(in the rows, 128 means zero)
[126 158  64  36 138  98 106  73 116  78 122 119 104 171 129 104 139 130
 140  91 111 105 162 128  99 169  77 125 159 114 120  61 126 151 132]	7
[109 158 138 124 158 156  97 115 142 113 174 124  75 144 193 223 124 140
 128 102 115 156 140 125 127 142 108 114 111 104 129 106 113  95 142]	8
[101 156  53 116 136 109 104 140 140  95 133 127 132 151 115  91 155 126
 138 144 106 139 131 102 125 140 125 110 123 112 163 168 116 145 122]	8
[ 82 151  81 134  88 134 137 121 143 107 172  70 149 137 126 127 112  97
 146 195  88 141  93 143 130 134 134  78 105 139 115 165 133 105 122]	1
[132 134  37 109 157  74  99 101 166 125  99 169 138 153  97  40 157 159
 100 137 116 139 146 112 114 134 154 106 145 154 159  98 105 160 117]	9
[173 145  91 105 171 110 117 122 150 101  92 113 144 155  88  39 191 130
 114  83 143 108 125 168 116 111 109  91 156 114 122 131 126 221 100]	8
[118 134  89  32 101 126  87 111 114  88 113 101 101 123 138 168  96 145
 126 146  83 124 158 141  91 141 139 114 130 157  79 143 139 145 116]	5
[153 191 125 112 130 115  84 123 149 153 136 147 107 162 187 101  86 157
 148 124 100 167 123 103 125 138 131  94 163 109 179 148  99 103 134]	3
[137 115 145 231 164 129 163 138 144 153 108 111 149 135  75  71 194  86
  99 155 160 146 133 132 116 125 122 143 126 131 131 141 109  93 100]	4
[157 122  68 186 170 129 123 124 115 147 124 206 155 111 106  69 199 124
 102 140 128 127 127 128 104 114 104  92 119 121 156 116 150 151 109]	5
[147 105 154 146 159 116 122 101  97 108 107 125 139 149 113  95 165 108
 117 113 153 103 162 164 124 124 128 141 149 117 132 128 136 125 115]	7
[125  99 131 172 161 125 133 164 171 136 137  96 185 155  98  55 139  70
  96  93 153 143 129 189 121  95 137  87 149 129 157 177 114 155  61]	10
[ 97 125 138  43 102 132 106 159 119 104 115 117 107 118 119  73  71 137
 113 116  93 149 122 130 119 127 126 140 108 130  94 132 105 116 122]	10
[134 153  79 112 177 112 104  95 118  89 101 137 135 129  92  29 183 163
 139 140  81 119 100 131 116 153 131  63 130 115 117 119 130 151 125]	9
[130 139 132 202 156 124  89 111 118 159 145 144  82 138 113  58 169 138
 106 125 129 103  81 108 119 156 136 154 128 128 166  69 125  85 115]	8
[136  76 165 124 120 134 153 152  87  84  65 103 150 128  56  73 158  93
  99 129 152 104 182 167 116 102 146 148 116 158  74 174 127 127 121]	5
[110 157 141 121 100 152 135 115 175 117 172  78 131 143 153 149 127 129
 172  96 101 125 108 144 121 144 124  79 105 103  70 124 122 140 126]	2
[134 208 147 106 161 129 136 107 173 146 170 129  81 133 189 187 153 127
 144  91 139 170 126 144 105 168  79 115 130  89 103 107  98 143 100]	10
[138 209 113 138  77 138 164 116 175 159 123 110 102 149  96  28 179 153
 153 126 139 122 110 102 114 160 126 125 101  98  95  87  96 102 115]	0
[160  99 142 129 131 131 123 142 116 138 136 113 155 155 124  78 122 104
  63 143 138 132 141 171 122 108 147 116 142 111 140 155 126 112 118]	3
[167 148 126 152 182 123 137  85 136 145  84  84 139 144 121 135 148 134
 124 152 161 127 114 171 111 122  87 118 127 129 133 109 115 150  89]	6
[110 136 129 121 132  91 127 163 136 135 118  99 113 142 131  92 111 128
  87 142 136 177 145 128 118 127 124 139 150 160 167 167 105  83  90]	1
[126 192  89 118 160 121 118  47 167 127 159 152 108 169 178 158 177 106
 136 135 136 123 148  95  77 184  83 122 138 106 121  87  78 139 131]	10
[156 194 165 134 149 134 124 114 145 136 157 115  93 146 154 171 118 117
 143 136 131 121 155 123 110 146 119 116 138 135 114 122  96 118 157]	6
[115 137  74  81 129  98 127 108 169 143 122  88 140 151 132 128 122 104
 125 179 134 144 129 122 119 139 142 124 110 146 140 143  98 163 124]	6
[115 135  69 155 126 108 151 138 112  76 103 152 131 118  61  48 170 135
 144 139 128 114 137 106 140 133 123 121 121 123 114 130 113 123 144]	6
[102 206 143 117  97 127 157 128 148 125 126 131  99 109 153 109 120 154
 125 116 107 179 105 110 142 139  97 145 139 118 142 141 111  62 130]	1
[178 136 199 112 185  99 145 118  94 117  94 108 164 148  77  49 128 127
  90  82 143 112 146 165 102 132  70 124 164 122 141 139 126 159 121]	9
[115 131 101 105 116 119 119 129 100 103 114 113 130 135 119 104 120 114
 161 148  88 117 110 128 145 157 137 101 152 133 172 152 156 105 143]	7
[131 167  97 160 148 122 132 116 150  81 125 119 106 158  68  67 172 121
 136 111 134 100 124 130 131 157 107 128 112 122 132 106 105  79 114]	0
[157 147 102  77 143 129 101 117 115 146 132 116  79 142 144 114 119 145
  71 134 116 148 122 140  90 150  99 138 125 112 107  45 111 121 104]	3
[138 134 142 106 148 102 128  87 147 146 119 125 105 143 164 127 136 135
 110 136 139 150 111 116 102 172 107 127 149 131 140 144  89 118 103]	10
[164 149  97  77 112  93 117 112 160 100 131 128 125 176 152 117 113 127
  86 102 138 131 162 109 115 111 126 126 160 111 154 149  94 118 141]	1
[131 108  56  45 133 119 100  60 152 104 131 145 157 154 153  77 144 135
 100 153 108 135 129 140 100 114 115 102  87 114  97 149 114 166 122]	5
[ 91 194  98  93 153 115  95 109 176 104 156 145 139 151 185 161 137 137
 228  80  97 128 130 120 144 154 103  74 140 101 153 137 139 172 156]	2
[169 156 182 218 190 123 136 157 119 175 107 125 127 118 121  60 161 135
 102 114 153 160  82 166 134  99  92 114 135 113 182 128 135  94  75]	1
[134 182 112 110 113 132 159 127 175 123 174  92 110 148 161 169 132 120
 151  94 128 154 105 139 115 162  88  83 138  83 112 139 106 137  98]	10
[148 132 146 156 166 128 133 142  97 124  93 110 144 114  72 106 173 131
  84 164 149 102 164 176  98 127 145 153 150 148 105 133 155 156  90]	9
[109 198  84  74 108 131 136 133 133 121 180 130  98 119 157 154 152 145
 146 110  93 159 138 145 110 164  83  84 126  92 106 129 151 120 116]	5
[140 114  62 126 138  77 102  85 145 141 108 169 127 150 136 109 154 172
 115 141 124 126 123 110 119 151 116 118 129 132 168  87 120 112 125]	2
[133 170  55 115 110 122 129 128 158  91 143 120 117 147  67  82 145 116
 154 129 111  93  93 130 146 151 120 118  86 111 133  94 128 123 133]	0
[104 123  99  57 158  95  93  94 145 117  95 110 159 153 105  14 128 135
  89 134  92 135 134 140 107 137 154 101 145 153 145 137 113 149 119]	9
[140  80 178 162 160 136 129 156 104 148  96 129 145 131 108  86 118 114
 118 102 152 131 162 105 103 111 103 134 150 136 122 119 125 142 138]	4
[119 120 121  91 132 116 111 129 149 114 133 103 105 153 138 127 115 118
 136 109 113 144 167  86  97 152 130 107 156 138 100 131 101 134 146]	4
[131 149  97 121 107 116 141  81 135 101 162 160 122 125 130 165 129 116
 105  88 100 129 148 120 108 158  95 102 158 133 139 127 131 110 144]	5
[148 110  43 167 119 143 136 148 103 127 137 206 149 103  91  73 175 135
  77 176 124 114 148 111  87 111 106 131 112 133 118 123 154 146 110]	5
[175 156 168  58 127 148 122 133 118  81 112 121  99 169 139 103 114 112
 100  83 121 119 181 115 105 131 124 132 150 101  85 117  79 120 176]	3
[134 152  92 134 133  96 110 110 130  87 110 141 143 144  95  31 156 136
 162 132 104 127 150 144 127 127 142  86 161 136 126 175 123 148 108]	7
[129 188  75 128 124  99 102 121 154 104 164 113 101 163 166 157 120 140
 166  99 119 130 139 108 113 145 111  81 177 117 153 127 125 134 115]	1
[141 115  80  64 109 103 126 112 134 108  82 116 133 147 135 145 112 158
 128 153 156 120 191 118 107 117 135 129 149 143  98 138 110 183 136]	6
[157 138  79 106 103 110 159 127 158 124 129 161 147 141  87   4 163 136
 103 113 127 127 103 162 141 115 104 107 128 131 133 138 135 129 125]	5
[114 125  95  35 127 137 119 115 156  58 120 100 155 150 113  70 116 134
 108 130 110 119 156 147 109 126 114 102 124 135  91 190 114 161 118]	0
[100 101 109 139 139  83 106  90 140 125 158  97 138 143 110 104 110 134
 113 128  98 130 111 155 126 164 160  71 163 167 158 130 139 118 110]	9
[138 147  46 128 121 111 152  96 163 103 123 145 129 132 101  28 199 161
 156 128 114 130  71 169 149 142 108  66 129 128 114 138 146 135 102]	5
[131 157 189 201 161 144 139 127 118 138 153 133 147 117 100 106 146  77
 116 133 136 129 154 145  85 126  93 151 112 151 105 168 120 138  96]	5
[138 132  90 183 155 144 133 128 135 137 112 137 118 117 107  57 202 144
 133 197 143 103 102 138 131 131 161 107 123 142 110 124 134 128 120]	6
[129 116  55  36 127 109 120 160 186  98  88  73 148 173 115 123 129 112
 136 115 117 136 112 155 154 113 143 106  87 117 146 132 115 150 124]	2
[125 152 179 202 196 128 134 134 134 147 100 108 136 132 109  99 152 137
 116 113 147 173 124 149 127 117 116 139 100 109 153 129 104  93  77]	9
[150  98 122  93 116 111 114 109 157 136  92 158 140 134 126  93 139 148
  65 128 129 124 160 117 101 113 153 150 122 144 107 121  98 141 134]	2
[130 171 115  49  99 125 134  90 153 123 122 124  95 172 165 102 155 140
 157  76 131 127 145 112 122 155 111 115 126  94 113  97 109 104 161]	5
[150 123  81 212 131 142 174 119 130 109 120 184 130  99  86 114 211 116
  99 160 142 120 126 113 111 134 116 141 111 136 107 142 131 122 109]	5
[107  97 143 152 148 121 175 145 121 102  87  92 189 147  72  72 162 102
 112  80 164 118 163 157 135 121 126 122 163 121 149 153 142 147 116]	9
[147 189  69 140 144 124 143  78 148 116 129 126 101 153 144 164 144 154
 147 114 119 131 119 124 129 158  74  74 150 107 158  62 111  81 149]	6
[129 191  92 125 163 110 122 111 152 129 156  92 105 159 143 204 135 126
 140 112 114 150 132 122 110 173 106  96 127 100 160  88 115 119 111]	9
[ 96 126  92 123 121 102 117 111 102 115 120 143 129 119 113 130 117 163
 108 153 102 141 141 105 120 156 139 134 134 128 155 121 136  91 129]	9
[128 151 179 197 156 132 149 177 150 148  82 100 126 131 101 165 122 126
 117  78 154 169 145 158 134 105  91 171 106 132 157 105 107  75  77]	2
[135 118  95  89 176  90  89  82 141 117  99 118 101 180 148  74 170 142
 140 149 145 125 120 145 115 159 124  99 130 130 130 113  91 117 106]	10
[165 164 209 150 181 117 139  92 112 148 128 142 156 118  86  25 183 118
  72 116 130 122 127 158 101 134 117 141 126  96 114 139 116 141 120]	9
[142 191 136  79 117 104 136 113 170 128 130 101 123 164 162 104 141 130
 150  98 143 150 127 147 144 116 120 106 135  90 128 144 109 133 135]	1
[117 105 146  65 128 136 102 144 117 151 106  91 123 151 147 107  72 126
  90 177 116 175 158 162 112 113 136 121 108 165 100 115 100 118 123]	3
[152 119 138 149 205 111 134  97 142 130 138 145 148 142 112  73 169  82
  82 130 137 159 117 177 130 117  90 130  98 124 151 128 107 136  96]	7
[126 152 145  80 132 111 106  74 135 119 154 119 108 144 173 150 113 130
 120 108 108 149 172 132  94 153 118 118 157 126 108 137 111 138 115]	7
[103  99  76  76 103 103 110 103 150 113 137 103 155 155 132 112  87 109
 121 130 111 143 138 139 123 122 141 122 129 139 139 146 125 161 104]	7
